Below are the code and all the weights of a small trained network. Each question names an input and a class and asks about switching units off, where a switched-off unit gives its printed mean instead of its output.

import numpy as np


def w(rows, s, z=0):
    codes = np.array(rows[::2]) - 128.0
    scale = np.full(codes.shape[1], s)
    scale[-1] = z or s
    return codes * scale


def norm(h):
    return h / np.sqrt((h * h).mean(-1, keepdims=True) + 1e-5)


def f(y):
    return y / 2 * (1 + np.tanh(0.7978845608 * (y + 0.044715 * y**3)))


def log_softmax(a):
    a = a - a.max(-1, keepdims=True)
    return a - np.log(np.exp(a).sum(-1, keepdims=True))


def net(x, mask):
    res = np.array(x, float).reshape(1, 2) / 4 @ E
    u = 0
    for l in range(3):
        y = f(norm(res) @ A[l][:, :-1].T + A[l][:, -1])
        res = res + np.where(mask[u : u + 10], y, B[l][:, -1]) @ B[l][:, :-1]
        u += 10
    return log_softmax(norm(res)[-1] @ U[:, :-1].T + U[:, -1])


A, B = {}, {}
E = w([
[126,133,214,191,134,110,48,171,163,44],'x0',
[58,195,103,248,127,154,107,33,151,194],'x1',
],0.013)
A[0] = w([
[136,97,224,175,121,168,253,119,178,151,92],'L0N0',
[77,157,212,163,121,126,111,150,133,58,56],'L0N1',
[85,112,48,85,88,130,79,105,1,179,160],'L0N2',
[64,153,119,155,98,102,164,168,214,233,204],'L0N3',
[65,213,180,158,156,86,165,84,204,137,234],'L0N4',
[190,50,190,79,154,181,88,175,77,138,149],'L0N5',
[222,127,187,140,172,108,218,119,117,110,140],'L0N6',
[50,85,92,56,173,133,145,135,106,141,173],'L0N7',
[145,110,168,107,81,155,89,162,133,120,6],'L0N8',
[129,161,155,151,128,125,88,172,143,82,51],'L0N9',
],0.007,0.0012)
B[0] = w([
[137,145,116,85,169,129,110,221,92,109,129],'L0N0',
[145,134,125,73,178,150,170,62,173,138,235],'L0N1',
[211,222,182,162,27,106,118,119,215,135,222],'L0N2',
[90,84,68,42,170,92,33,202,59,140,219],'L0N3',
[95,134,131,113,92,9,194,127,69,74,255],'L0N4',
[2,97,118,170,115,157,154,43,111,159,229],'L0N5',
[89,192,114,137,119,47,113,153,128,80,159],'L0N6',
[134,158,89,80,217,81,135,97,187,137,185],'L0N7',
[137,172,59,187,137,143,165,74,78,180,155],'L0N8',
[208,157,139,87,136,121,155,74,148,198,195],'L0N9',
],0.0064,0.0058)
A[1] = w([
[154,152,229,220,155,109,65,177,143,86,183],'L1N0',
[131,175,254,182,179,94,142,202,176,126,27],'L1N1',
[201,176,147,140,194,228,120,168,164,135,92],'L1N2',
[206,56,67,32,111,165,177,155,110,111,100],'L1N3',
[188,148,127,137,85,24,50,248,139,113,111],'L1N4',
[193,65,164,201,116,149,53,129,247,38,3],'L1N5',
[169,23,80,123,123,147,160,222,103,57,124],'L1N6',
[145,170,89,105,135,77,98,181,138,125,125],'L1N7',
[166,49,146,102,158,169,136,191,77,83,124],'L1N8',
[90,124,87,59,92,31,117,80,193,142,171],'L1N9',
],0.0072,0.0034)
B[1] = w([
[172,132,56,76,115,224,110,88,110,170,204],'L1N0',
[172,150,158,68,108,159,157,205,132,123,172],'L1N1',
[108,181,112,120,146,82,95,75,176,107,128],'L1N2',
[155,131,91,248,120,151,61,102,78,144,193],'L1N3',
[88,161,164,149,178,82,235,101,175,103,141],'L1N4',
[224,193,222,103,155,190,101,79,139,167,172],'L1N5',
[2,102,18,176,75,78,103,116,187,113,164],'L1N6',
[103,147,160,122,109,217,135,127,164,68,148],'L1N7',
[98,130,103,201,143,117,14,144,89,74,157],'L1N8',
[133,98,185,129,147,146,135,156,188,76,254],'L1N9',
],0.0073,0.0085)
A[2] = w([
[65,147,79,188,94,95,9,126,20,160,125],'L2N0',
[169,89,90,83,131,181,88,132,175,190,2],'L2N1',
[161,3,119,116,140,117,104,196,86,93,96],'L2N2',
[216,138,52,86,125,205,138,166,125,189,160],'L2N3',
[218,163,207,137,135,200,65,157,97,141,4],'L2N4',
[186,147,87,99,160,154,134,186,139,198,109],'L2N5',
[104,93,188,72,194,73,254,143,134,115,183],'L2N6',
[180,152,74,82,83,168,184,139,111,231,131],'L2N7',
[90,152,101,115,92,170,27,189,152,142,116],'L2N8',
[105,139,119,154,116,198,97,195,191,105,162],'L2N9',
],0.0086,0.0022)
B[2] = w([
[44,32,103,173,185,19,95,220,79,68,254],'L2N0',
[129,194,199,100,181,156,54,103,112,176,165],'L2N1',
[14,126,103,227,186,66,79,114,25,192,162],'L2N2',
[191,181,150,114,124,161,73,79,131,87,213],'L2N3',
[231,190,179,98,132,227,101,81,105,92,196],'L2N4',
[145,151,212,148,166,168,173,43,70,51,167],'L2N5',
[125,96,51,72,70,130,209,110,218,124,173],'L2N6',
[228,129,224,87,132,228,72,148,155,7,210],'L2N7',
[109,87,2,134,105,130,150,98,146,95,151],'L2N8',
[102,116,68,77,154,52,200,92,144,167,150],'L2N9',
],0.0078,0.0084)
U = w([
[235,183,176,89,151,218,89,65,126,80,192],'0',
[44,105,98,159,153,75,106,131,84,104,230],'1',
[121,106,114,52,100,119,249,105,223,104,113],'2',
[147,111,174,119,113,171,187,174,106,145,11],'3',
[188,129,158,100,102,105,157,172,109,175,21],'4',
[144,109,185,84,109,144,152,171,107,189,1],'5',
],0.015,0.0039)

Each question gives the input, the list of numbers given to net, and the class t.
The units are the neurons (one row each of A and B). Each row of codes is followed by its name. A weight is (code - 128) times the scale printed after its matrix; where a second scale follows, it is the last column's (A, B and U).
mask holds one flag per neuron, layer by layer. A switched-off neuron (its flag False) gives its mean, the last column of its row in B, instead of its output. The means were averaged over made-up inputs and are rounded, as every weight is.
A unit's drop is (log p(t) with every unit on - log p(t) with that unit switched off) / (log p(t) with every unit on - log p(t) with every unit switched off).
most important unit: the unit with the biggest drop
k most important neurons: the k neurons with the biggest drops, biggest first
top k neurons in layer l: the k neurons of layer l with the biggest drops, biggest first
drop when u is switched off: that unit's drop, to one decimal
input [-7,-7], class 0: most important unit => L0N7
input [-3,-2], class 2: 2 most important neurons => L1N9, L1N0
input [3,2], class 2: top 2 neurons in layer 0 => L0N4, L0N2
input [-3,1], class 2: 3 most important neurons => L0N2, L1N0, L0N1
input [-3,-3], class 2: 3 most important neurons => L1N9, L0N6, L1N0
input [3,1], class 2: 2 most important neurons => L0N1, L0N4
input [-6,7], class 1: 3 most important neurons => L1N0, L0N1, L0N9
input [-4,-5], class 1: 3 most important neurons => L0N9, L1N3, L0N1
input [-3,-1], class 2: 3 most important neurons => L0N2, L1N0, L1N9
input [2,4], class 1: 2 most important neurons => L0N2, L0N7
input [-2,3], class 2: 2 most important neurons => L0N5, L1N3
input [0,1], class 2: 2 most important neurons => L1N4, L2N6
input [4,-5], class 1: drop when L0N2 is switched off => 3.1
input [1,-1], class 2: drop when L1N0 is switched off => 0.1
input [3,-5], class 1: most important unit => L0N2
input [-2,0], class 2: drop when L0N2 is switched off => 0.6
